Below is a small trained network, with its code and all its weights. Each question gives an input and a class and asks what happens when units are switched off, that is, made to give their printed mean instead of their output.

import numpy as np


def w(rows, s, z=0):
    codes = np.array(rows[::2]) - 128.0
    scale = np.full(codes.shape[1], s)
    scale[-1] = z or s
    return codes * scale


def f(y):
    return y / 2 * (1 + np.tanh(0.7978845608 * (y + 0.044715 * y**3)))


def log_softmax(a):
    a = a - a.max(-1, keepdims=True)
    return a - np.log(np.exp(a).sum(-1, keepdims=True))


def net(x, mask):
    res = np.array(x, float).reshape(1, 6) / 4 @ E
    y = f(res @ A[0][:, :-1].T + A[0][:, -1])
    res = res + np.where(mask, y, B[0][:, -1]) @ B[0][:, :-1]
    return log_softmax(res[-1] @ U[:, :-1].T + U[:, -1])


A, B = {}, {}
E = w([
[66,137,199,197,20],'x0',
[52,254,122,96,156],'x1',
[112,113,79,33,37],'x2',
[203,187,10,189,77],'x3',
[125,127,128,129,127],'x4',
[141,133,134,125,124],'x5',
],0.0049)
A[0] = w([
[149,103,70,69,220,84],'neuron 1',
[103,101,87,33,37,101],'neuron 2',
[89,193,124,106,152,33],'neuron 3',
[108,114,172,105,138,62],'neuron 4',
[126,132,155,229,226,129],'neuron 5',
[168,122,100,80,195,82],'neuron 6',
[153,26,111,159,123,147],'neuron 7',
[102,90,81,10,43,119],'neuron 8',
[146,104,143,185,174,132],'neuron 9',
[154,124,111,108,168,122],'neuron 10',
[186,179,54,183,103,123],'neuron 11',
[119,102,175,95,150,63],'neuron 12',
[135,150,65,156,109,69],'neuron 13',
[121,106,129,117,135,3],'neuron 14',
[117,126,137,105,131,48],'neuron 15',
[130,150,181,200,130,95],'neuron 16',
[128,136,138,137,103,67],'neuron 17',
[112,121,162,174,61,107],'neuron 18',
[97,145,121,149,162,250],'neuron 19',
[103,251,148,95,149,121],'neuron 20',
[155,158,64,167,107,106],'neuron 21',
[117,149,141,104,134,134],'neuron 22',
[171,157,83,154,110,109],'neuron 23',
[101,178,113,124,140,43],'neuron 24',
[113,129,139,137,112,54],'neuron 25',
[69,254,124,97,154,120],'neuron 26',
[150,106,73,71,216,92],'neuron 27',
[127,127,147,97,127,90],'neuron 28',
[156,63,124,129,115,113],'neuron 29',
[205,140,105,74,201,127],'neuron 30',
[85,166,146,95,153,118],'neuron 31',
[128,122,147,109,140,33],'neuron 32',
[152,160,42,188,95,95],'neuron 33',
[155,86,120,124,130,67],'neuron 34',
[215,7,147,155,99,106],'neuron 35',
[98,97,190,77,161,85],'neuron 36',
[137,142,161,217,204,156],'neuron 37',
[14,37,140,92,182,171],'neuron 38',
[141,116,232,56,152,152],'neuron 39',
[99,95,186,81,160,71],'neuron 40',
[162,71,139,146,97,42],'neuron 41',
[184,27,131,148,104,96],'neuron 42',
[55,140,174,208,34,134],'neuron 43',
[130,115,94,122,162,204],'neuron 44',
],0.007,0.0033)
B[0] = w([
[102,158,230,149,83,197],'neuron 1',
[231,152,157,102,186,208],'neuron 2',
[96,149,145,154,196,121],'neuron 3',
[130,117,136,182,134,111],'neuron 4',
[236,141,123,89,171,216],'neuron 5',
[114,151,194,142,102,161],'neuron 6',
[67,151,90,102,151,204],'neuron 7',
[251,147,131,88,179,236],'neuron 8',
[157,143,118,96,153,160],'neuron 9',
[120,138,149,126,107,147],'neuron 10',
[131,40,89,187,103,253],'neuron 11',
[133,103,127,177,148,118],'neuron 12',
[132,89,129,176,151,144],'neuron 13',
[131,130,152,161,161,74],'neuron 14',
[135,128,136,151,147,90],'neuron 15',
[178,148,176,118,129,146],'neuron 16',
[127,131,155,141,136,99],'neuron 17',
[102,161,181,139,112,163],'neuron 18',
[129,125,78,82,100,243],'neuron 19',
[62,152,89,106,184,211],'neuron 20',
[126,72,116,174,129,188],'neuron 21',
[120,126,115,129,134,138],'neuron 22',
[128,88,117,167,119,175],'neuron 23',
[107,131,137,153,179,106],'neuron 24',
[126,138,155,150,141,92],'neuron 25',
[29,154,83,103,195,235],'neuron 26',
[104,158,220,146,83,196],'neuron 27',
[136,124,126,143,135,110],'neuron 28',
[103,149,109,122,153,151],'neuron 29',
[110,162,177,125,63,213],'neuron 30',
[97,116,100,144,144,156],'neuron 31',
[136,123,146,160,152,85],'neuron 32',
[129,43,126,198,130,220],'neuron 33',
[110,146,138,132,151,111],'neuron 34',
[12,170,76,107,193,238],'neuron 35',
[137,81,113,194,129,161],'neuron 36',
[216,132,122,75,148,216],'neuron 37',
[136,57,63,173,67,239],'neuron 38',
[135,71,77,171,96,210],'neuron 39',
[135,84,121,198,139,149],'neuron 40',
[97,156,151,158,184,119],'neuron 41',
[63,159,102,119,187,191],'neuron 42',
[95,171,226,115,52,243],'neuron 43',
[118,132,118,113,87,205],'neuron 44',
],0.022,0.0025)
U = w([
[30,169,59,124,247,105],'0',
[155,27,77,245,111,92],'1',
[114,186,239,144,57,91],'2',
[151,127,69,84,105,252],'3',
[255,149,111,88,218,56],'4',
],0.006,0.0045)

Each question gives the input, the list of numbers given to net, and the class t.
The units are the neurons (one row each of A and B). Each row of codes is followed by its name. A weight is (code - 128) times the scale printed after its matrix; where a second scale follows, it is the last column's (A, B and U).
mask holds one flag per neuron, in row order. A switched-off neuron (its flag False) gives its mean, the last column of its row in B, instead of its output. The means were averaged over made-up inputs and are rounded, as every weight is.
A unit's drop is (log p(t) with every unit on - log p(t) with that unit switched off) / (log p(t) with every unit on - log p(t) with every unit switched off).
The circuit of an input: a set's keep is (log p(t) with only the set's units on - log p(t) with every unit switched off) / (log p(t) with every unit on - log p(t) with every unit switched off). Starting from the 12 units with the biggest drops (on a tie, the unit counted first), units are removed one at a time, each time the one whose removal leaves the highest keep (on an exact tie, the one counted first), for as long as the keep stays at least 0.8.
units of the circuit, in order: the units of the circuit, biggest drop first
unit that matters most: the unit with the biggest drop
top k neurons: the k neurons with the biggest drops, biggest first
drop of u: that unit's drop, to one decimal
input [2,6,-7,8,-1,0], class 1: unit that matters most : neuron 11
input [-4,4,8,7,-4,-3], class 4: top 3 neurons : neuron 8; neuron 2; neuron 38
input [1,4,6,-3,-2,0], class 4: top 3 neurons : neuron 8; neuron 2; neuron 35
input [-7,4,6,-3,4,-1], class 2: units of the circuit, in order : neuron 1; neuron 27
input [-2,-8,-7,6,5,-3], class 0: top 3 neurons : neuron 35; neuron 42; neuron 7
input [0,-3,-6,0,8,-5], class 4: units of the circuit, in order : neuron 5; neuron 37
input [8,-5,3,6,-1,3], class 2: top 2 neurons : neuron 43; neuron 18
input [1,1,2,-5,8,-2], class 1: units of the circuit, in order : neuron 38; neuron 39
input [0,-5,-2,-8,-8,8], class 1: top 2 neurons : neuron 38; neuron 39
input [-4,0,6,-5,-2,-4], class 4: top 3 neurons : neuron 8; neuron 2; neuron 11
input [1,4,-7,6,-4,5], class 4: top 2 neurons : neuron 5; neuron 37
input [-3,-8,-8,6,3,-1], class 0: top 3 neurons : neuron 35; neuron 42; neuron 7
input [-2,-6,-2,-6,8,-4], class 0: top 2 neurons : neuron 35; neuron 42
input [-7,-6,8,4,4,2], class 4: top 2 neurons : neuron 8; neuron 2
input [-4,-5,-8,-3,8,-4], class 4: units of the circuit, in order : neuron 5
input [5,4,7,-8,7,-5], class 1: drop of neuron 40 : 0.1
input [-2,3,-4,8,-8,-6], class 1: drop of neuron 11 : 0.1
input [8,-8,8,-1,5,1], class 0: drop of neuron 4 : 0.0
